Below are the code and all the weights of a small trained network. Each question names an input and a class and asks about switching units off, where a switched-off unit gives its printed mean instead of its output.

import numpy as np


def w(rows, s, z=0):
    codes = np.array(rows[::2]) - 128.0
    scale = np.full(codes.shape[1], s)
    scale[-1] = z or s
    return codes * scale


def f(y):
    return np.maximum(y, 0)


def log_softmax(a):
    a = a - a.max(-1, keepdims=True)
    return a - np.log(np.exp(a).sum(-1, keepdims=True))


def net(x, mask):
    res = np.array(x, float).reshape(1, 4) / 4 @ E
    y = f(res @ A[0][:, :-1].T + A[0][:, -1])
    res = res + np.where(mask, y, B[0][:, -1]) @ B[0][:, :-1]
    return log_softmax(res[-1] @ U[:, :-1].T + U[:, -1])


A, B = {}, {}
E = w([
[119,106,118,169,171,201,212,230,126,59],'x0',
[56,71,152,203,69,112,115,168,41,205],'x1',
[104,131,158,142,175,136,126,93,116,99],'x2',
[189,173,246,125,82,149,133,147,110,118],'x3',
],0.013)
A[0] = w([
[168,194,207,132,113,203,192,212,82,107,142],'neuron 0',
[61,26,72,138,154,138,189,209,109,111,146],'neuron 1',
[213,202,125,119,165,98,146,91,204,88,253],'neuron 2',
[149,127,35,61,180,130,147,95,186,80,240],'neuron 3',
[145,135,171,116,154,181,204,184,119,99,119],'neuron 4',
[126,96,117,193,166,179,247,182,162,129,183],'neuron 5',
[200,166,255,127,101,96,97,101,103,164,199],'neuron 6',
[149,164,183,104,64,106,112,99,97,105,139],'neuron 7',
[185,169,101,56,84,73,88,36,162,112,234],'neuron 8',
[52,79,74,115,103,28,44,55,159,147,235],'neuron 9',
[180,171,111,91,148,191,106,125,213,101,250],'neuron 10',
],0.0074,0.0041)
B[0] = w([
[135,144,211,162,85,240,38,188,99,164,209],'neuron 0',
[73,89,116,72,188,138,152,208,66,67,233],'neuron 1',
[182,170,161,47,186,131,129,148,190,124,229],'neuron 2',
[99,254,80,96,150,127,159,80,189,142,226],'neuron 3',
[156,171,114,174,114,198,47,184,137,141,189],'neuron 4',
[119,143,79,109,139,186,126,142,111,25,223],'neuron 5',
[78,53,209,157,91,37,107,205,174,126,228],'neuron 6',
[92,35,204,84,55,76,140,147,228,91,183],'neuron 7',
[110,151,134,93,158,7,114,103,130,100,236],'neuron 8',
[158,131,69,177,175,47,159,40,80,164,252],'neuron 9',
[142,211,122,92,167,148,52,146,212,98,215],'neuron 10',
],0.008,0.014)
U = w([
[168,224,107,112,185,59,174,54,151,179,215],'0',
[171,107,195,65,126,68,108,148,229,41,103],'1',
[115,183,47,117,148,191,180,122,216,31,43],'2',
[254,198,188,127,143,201,71,153,170,132,32],'3',
[141,73,77,216,146,71,144,54,14,230,251],'4',
[76,24,211,184,67,81,161,134,185,208,116],'5',
[121,7,105,91,186,129,193,179,79,46,176],'6',
[131,93,187,220,51,195,97,154,69,123,90],'7',
],0.0072,0.0016)

Each question gives the input, the list of numbers given to net, and the class t.
The units are the neurons (one row each of A and B). Each row of codes is followed by its name. A weight is (code - 128) times the scale printed after its matrix; where a second scale follows, it is the last column's (A, B and U).
mask holds one flag per neuron, in row order. A switched-off neuron (its flag False) gives its mean, the last column of its row in B, instead of its output. The means were averaged over made-up inputs and are rounded, as every weight is.
A unit's drop is (log p(t) with every unit on - log p(t) with that unit switched off) / (log p(t) with every unit on - log p(t) with every unit switched off).
The circuit of an input: a set's keep is (log p(t) with only the set's units on - log p(t) with every unit switched off) / (log p(t) with every unit on - log p(t) with every unit switched off). Starting from all 11 units, units are removed one at a time, each time the one whose removal leaves the highest keep (on an exact tie, the one counted first), for as long as the keep stays at least 0.8.
units of the circuit, in order: the units of the circuit, biggest drop first
most important unit: the unit with the biggest drop
top k neurons: the k neurons with the biggest drops, biggest first
drop of u: that unit's drop, to one decimal
input [1,8,1,-2], class 6: top 2 neurons -> [neuron 1; neuron 3]
input [-1,5,1,-8], class 4: most important unit -> neuron 9
input [0,0,0,-2], class 0: units of the circuit, in order -> [neuron 5; neuron 6]
input [-4,4,2,0], class 4: units of the circuit, in order -> [neuron 9; neuron 2]
input [6,2,-3,2], class 7: units of the circuit, in order -> [neuron 0; neuron 2]
input [8,2,3,2], class 7: top 2 neurons -> [neuron 0; neuron 4]
input [-5,1,-4,-4], class 4: units of the circuit, in order -> [neuron 2; neuron 9]
input [6,5,2,1], class 7: top 4 neurons -> [neuron 0; neuron 4; neuron 8; neuron 2]
input [1,5,0,8], class 7: top 2 neurons -> [neuron 0; neuron 8]
input [-8,3,-7,2], class 5: top 2 neurons -> [neuron 6; neuron 7]
input [-8,1,5,-7], class 4: top 3 neurons -> [neuron 9; neuron 2; neuron 10]
input [8,1,4,1], class 7: drop of neuron 3 -> 0.1
input [-8,7,-7,-2], class 4: drop of neuron 9 -> 1.9
input [8,-6,1,3], class 3: units of the circuit, in order -> [neuron 0]
input [0,-7,-6,-7], class 0: drop of neuron 8 -> 0.1
